Below is a small trained network, with its code and all its weights. Each question gives an input and a class and asks what happens when units are switched off, that is, made to give their printed mean instead of their output.

import numpy as np


def w(rows, s, z=0):
    codes = np.array(rows[::2]) - 128.0
    scale = np.full(codes.shape[1], s)
    scale[-1] = z or s
    return codes * scale


def norm(h):
    return h / np.sqrt((h * h).mean(-1, keepdims=True) + 1e-5)


def f(y):
    return np.maximum(y, 0)


def log_softmax(a):
    a = a - a.max(-1, keepdims=True)
    return a - np.log(np.exp(a).sum(-1, keepdims=True))


def net(x, mask):
    res = np.array(x, float).reshape(1, 6) / 4 @ E
    u = 0
    for l in range(3):
        y = f(norm(res) @ A[l][:, :-1].T + A[l][:, -1])
        res = res + np.where(mask[u : u + 10], y, B[l][:, -1]) @ B[l][:, :-1]
        u += 10
    return log_softmax(norm(res)[-1] @ U[:, :-1].T + U[:, -1])


A, B = {}, {}
E = w([
[128,36,115,84,89],'x0',
[110,123,114,129,204],'x1',
[44,139,149,3,178],'x2',
[157,144,205,144,146],'x3',
[136,84,138,160,148],'x4',
[208,125,110,107,164],'x5',
],0.0048)
A[0] = w([
[134,183,167,109,74,58],'L0N0',
[157,68,112,107,102,42],'L0N1',
[145,38,183,44,140,55],'L0N2',
[135,197,200,84,67,3],'L0N3',
[137,173,134,107,251,32],'L0N4',
[1,93,156,213,95,65],'L0N5',
[63,94,141,154,111,84],'L0N6',
[142,159,37,45,143,3],'L0N7',
[88,154,202,109,49,135],'L0N8',
[94,119,113,110,153,166],'L0N9',
],0.0088,0.002)
B[0] = w([
[113,120,68,180,195,180],'L0N0',
[162,91,131,85,191,183],'L0N1',
[185,68,176,49,189,233],'L0N2',
[97,154,31,170,248,203],'L0N3',
[131,242,225,106,109,253],'L0N4',
[202,172,25,42,45,240],'L0N5',
[150,136,119,77,97,183],'L0N6',
[14,61,150,180,59,204],'L0N7',
[117,137,72,162,232,224],'L0N8',
[151,80,107,149,138,195],'L0N9',
],0.012,0.0041)
A[1] = w([
[121,199,209,174,218,104],'L1N0',
[88,166,117,80,175,65],'L1N1',
[161,124,126,254,90,83],'L1N2',
[10,44,119,150,35,48],'L1N3',
[227,177,138,157,160,254],'L1N4',
[90,90,156,76,91,168],'L1N5',
[123,109,170,85,71,52],'L1N6',
[107,232,198,153,86,2],'L1N7',
[113,119,172,156,59,23],'L1N8',
[121,128,154,145,96,7],'L1N9',
],0.0084,0.00099)
B[1] = w([
[134,181,101,82,64,255],'L1N0',
[152,138,171,169,146,200],'L1N1',
[186,82,153,142,150,178],'L1N2',
[2,101,139,119,127,175],'L1N3',
[65,96,158,156,93,241],'L1N4',
[127,117,132,133,179,178],'L1N5',
[137,174,118,166,165,157],'L1N6',
[109,151,172,63,82,208],'L1N7',
[157,123,129,151,168,139],'L1N8',
[139,129,121,122,140,133],'L1N9',
],0.017,0.0051)
A[2] = w([
[162,158,153,115,249,151],'L2N0',
[120,175,15,121,105,34],'L2N1',
[143,69,215,242,66,43],'L2N2',
[156,62,151,144,155,208],'L2N3',
[69,164,49,200,254,42],'L2N4',
[200,125,172,77,86,105],'L2N5',
[37,141,133,132,111,38],'L2N6',
[172,204,95,145,83,1],'L2N7',
[148,222,194,95,160,162],'L2N8',
[136,96,78,134,143,118],'L2N9',
],0.0084,0.00075)
B[2] = w([
[208,124,134,127,162,218],'L2N0',
[165,142,64,115,107,216],'L2N1',
[177,127,149,208,53,193],'L2N2',
[111,89,144,109,78,198],'L2N3',
[125,172,117,253,200,253],'L2N4',
[72,141,77,164,139,211],'L2N5',
[67,83,137,124,133,187],'L2N6',
[93,55,122,61,111,196],'L2N7',
[153,205,192,118,136,234],'L2N8',
[111,162,160,138,116,180],'L2N9',
],0.014,0.005)
U = w([
[155,89,164,204,25,157],'0',
[2,79,142,139,154,77],'1',
[131,174,78,210,188,221],'2',
[149,133,34,80,64,122],'3',
[160,41,160,67,172,93],'4',
[82,214,196,86,60,181],'5',
[159,165,193,93,177,6],'6',
],0.013,0.0022)

Each question gives the input, the list of numbers given to net, and the class t.
The units are the neurons (one row each of A and B). Each row of codes is followed by its name. A weight is (code - 128) times the scale printed after its matrix; where a second scale follows, it is the last column's (A, B and U).
mask holds one flag per neuron, layer by layer. A switched-off neuron (its flag False) gives its mean, the last column of its row in B, instead of its output. The means were averaged over made-up inputs and are rounded, as every weight is.
A unit's drop is (log p(t) with every unit on - log p(t) with that unit switched off) / (log p(t) with every unit on - log p(t) with every unit switched off).
The circuit of an input: a set's keep is (log p(t) with only the set's units on - log p(t) with every unit switched off) / (log p(t) with every unit on - log p(t) with every unit switched off). Starting from the 12 units with the biggest drops (on a tie, the unit counted first), units are removed one at a time, each time the one whose removal leaves the highest keep (on an exact tie, the one counted first), for as long as the keep stays at least 0.8.
units of the circuit, in order: the units of the circuit, biggest drop first
most important unit: the unit with the biggest drop
k most important neurons: the k neurons with the biggest drops, biggest first
k most important neurons of layer l: the k neurons of layer l with the biggest drops, biggest first
drop of u: that unit's drop, to one decimal
input [-1,-4,0,2,-3,6], class 2: units of the circuit, in order => (L0N3)
input [0,2,-5,-7,-8,6], class 1: units of the circuit, in order => (L0N7, L1N3)
input [-5,-5,-3,1,2,1], class 0: 2 most important neurons => (L0N4, L1N2)
input [-3,4,-6,-5,-4,-3], class 0: units of the circuit, in order => (L1N0, L0N3, L2N2)
input [-8,4,-8,-1,-7,1], class 0: units of the circuit, in order => (L1N4, L2N2)
input [5,6,-4,-5,-6,8], class 1: 2 most important neurons => (L0N7, L1N3)
input [-6,-1,-7,-3,0,-5], class 0: 2 most important neurons => (L1N0, L1N2)
input [3,-3,4,4,-3,1], class 2: 2 most important neurons => (L0N3, L2N4)
input [-8,4,0,-7,-8,-8], class 3: 3 most important neurons of layer 0 => (L0N5, L0N3, L0N4)
input [3,-7,1,-2,-5,5], class 1: 3 most important neurons => (L0N7, L0N4, L0N5)
input [1,2,5,0,2,-2], class 6: 2 most important neurons of layer 0 => (L0N2, L0N4)
input [8,6,-6,-1,-1,7], class 4: 2 most important neurons => (L0N1, L0N4)
input [-2,1,8,-2,-5,-1], class 1: 2 most important neurons of layer 0 => (L0N7, L0N9)
input [7,4,6,3,-3,-1], class 4: units of the circuit, in order => (L0N2)
input [-8,5,-2,-3,7,-5], class 5: 2 most important neurons => (L0N4, L1N7)
input [4,3,-4,6,3,4], class 0: 2 most important neurons => (L2N2, L0N4)
input [-5,-2,3,-4,-3,-2], class 2: 2 most important neurons of layer 0 => (L0N3, L0N8)
input [-6,4,4,-7,2,-8], class 3: 2 most important neurons of layer 0 => (L0N5, L0N9)
input [1,-6,-4,5,-4,6], class 0: drop of L1N4 => 0.3
input [2,-3,-4,-4,-5,-6], class 3: drop of L0N5 => 0.6
input [-2,1,-6,1,3,-3], class 0: drop of L0N4 => 0.1
input [8,-5,7,7,-2,4], class 4: most important unit => L0N2
input [2,8,-7,6,0,-5], class 0: 2 most important neurons of layer 1 => (L1N0, L1N4)
input [4,0,2,3,-4,-7], class 2: 2 most important neurons of layer 0 => (L0N8, L0N3)
